Here is a tiny trained network, its code and every weight. The questions are about switching its units off for an input and a class, where a switched-off unit gives its printed mean instead of its output.

import numpy as np


def w(rows, s, z=0):
    codes = np.array(rows[::2]) - 128.0
    scale = np.full(codes.shape[1], s)
    scale[-1] = z or s
    return codes * scale


def f(y):
    return np.maximum(y, 0)


def log_softmax(a):
    a = a - a.max(-1, keepdims=True)
    return a - np.log(np.exp(a).sum(-1, keepdims=True))


def net(x, mask):
    res = np.array(x, float).reshape(1, 8) / 4 @ E
    y = f(res @ A[0][:, :-1].T + A[0][:, -1])
    res = res + np.where(mask, y, B[0][:, -1]) @ B[0][:, :-1]
    return log_softmax(res[-1] @ U[:, :-1].T + U[:, -1])


A, B = {}, {}
E = w([
[180,78,196,145,81,156,203,82,171,61],'x0',
[114,138,59,222,175,91,145,176,2,153],'x1',
[178,67,163,243,118,140,110,159,126,131],'x2',
[102,174,190,94,191,185,147,120,108,85],'x3',
[192,75,91,89,103,124,144,63,179,178],'x4',
[132,114,35,154,180,4,193,71,40,136],'x5',
[63,187,91,112,128,141,240,122,146,60],'x6',
[121,130,119,60,145,91,95,160,159,212],'x7',
],0.0095)
A[0] = w([
[146,171,154,202,120,127,213,107,97,90,142],'n0',
[150,149,106,2,91,122,232,68,193,87,181],'n1',
[146,128,89,157,132,188,144,107,95,97,14],'n2',
[197,25,49,211,152,83,122,82,132,221,166],'n3',
[114,112,128,183,161,155,212,89,117,42,164],'n4',
[222,114,112,118,123,134,140,121,146,127,217],'n5',
[127,129,148,154,108,138,50,141,137,187,188],'n6',
[90,122,50,147,161,94,130,141,98,164,255],'n7',
[87,198,56,137,187,78,163,138,71,151,127],'n8',
[139,162,199,102,97,193,60,110,164,94,183],'n9',
[83,212,110,97,165,116,114,195,109,105,197],'n10',
[198,32,99,173,102,80,55,122,100,147,178],'n11',
[109,177,90,143,133,95,122,151,119,133,101],'n12',
[175,143,150,231,135,138,196,145,95,64,180],'n13',
],0.01,0.0033)
B[0] = w([
[83,111,99,220,128,138,188,149,120,51,200],'n0',
[82,146,145,43,113,70,201,85,255,128,252],'n1',
[107,125,124,159,126,140,148,123,150,129,152],'n2',
[48,39,130,157,148,79,112,106,74,184,240],'n3',
[138,110,67,211,81,137,231,146,135,46,215],'n4',
[104,55,124,118,104,97,149,132,149,109,178],'n5',
[160,99,164,110,88,125,98,205,75,168,190],'n6',
[154,156,90,100,173,91,91,97,101,118,207],'n7',
[138,231,65,128,204,132,120,19,19,96,225],'n8',
[226,171,181,76,119,177,116,186,143,130,222],'n9',
[141,194,141,110,148,169,183,105,101,192,210],'n10',
[130,90,102,108,90,74,54,185,132,115,219],'n11',
[143,163,97,129,150,155,101,144,109,139,166],'n12',
[156,129,146,235,92,116,180,178,101,86,214],'n13',
],0.0093,0.017)
U = w([
[139,117,91,232,105,163,215,182,97,56,9],'0',
[128,144,146,42,98,142,192,112,246,146,182],'1',
[132,247,51,134,223,134,134,71,41,149,54],'2',
[213,165,222,120,115,254,61,244,136,177,224],'3',
[118,26,98,159,137,48,42,163,72,184,79],'4',
],0.0096,0.0015)

Each question gives the input, the list of numbers given to net, and the class t.
The units are the neurons (one row each of A and B). Each row of codes is followed by its name. A weight is (code - 128) times the scale printed after its matrix; where a second scale follows, it is the last column's (A, B and U).
mask holds one flag per neuron, in row order. A switched-off neuron (its flag False) gives its mean, the last column of its row in B, instead of its output. The means were averaged over made-up inputs and are rounded, as every weight is.
A unit's drop is (log p(t) with every unit on - log p(t) with that unit switched off) / (log p(t) with every unit on - log p(t) with every unit switched off).
The circuit of an input: a set's keep is (log p(t) with only the set's units on - log p(t) with every unit switched off) / (log p(t) with every unit on - log p(t) with every unit switched off). Starting from the 12 units with the biggest drops (on a tie, the unit counted first), units are removed one at a time, each time the one whose removal leaves the highest keep (on an exact tie, the one counted first), for as long as the keep stays at least 0.8.
circuit, biggest first: the units of the circuit, biggest drop first
top k neurons: the k neurons with the biggest drops, biggest first
drop when u is switched off: that unit's drop, to one decimal
input [2,2,-3,1,8,-6,3,-8], class 1: circuit, biggest first => [n1]
input [-1,-5,-6,8,-8,3,-6,-4], class 3: circuit, biggest first => [n9, n8]
input [-7,8,4,-8,1,6,0,6], class 2: top 3 neurons => [n8, n7, n12]
input [2,2,-7,3,1,0,-5,2], class 1: top 3 neurons => [n8, n3, n7]
input [7,-3,7,-3,-5,-1,-7,0], class 4: top 2 neurons => [n11, n3]
input [0,5,-3,-1,-6,0,-8,-3], class 4: top 2 neurons => [n11, n6]
input [5,6,-5,-3,0,-4,-2,7], class 4: top 4 neurons => [n9, n1, n8, n10]
input [-1,-6,-7,2,-6,-8,-2,8], class 3: drop when n9 is switched off => 0.9
input [-6,-1,-8,8,-8,-3,-7,-1], class 3: drop when n9 is switched off => 0.4
input [-7,2,4,-5,-4,1,5,-7], class 2: drop when n7 is switched off => 0.2
input [-7,-1,-8,-8,6,2,-3,-7], class 4: drop when n3 is switched off => 0.5
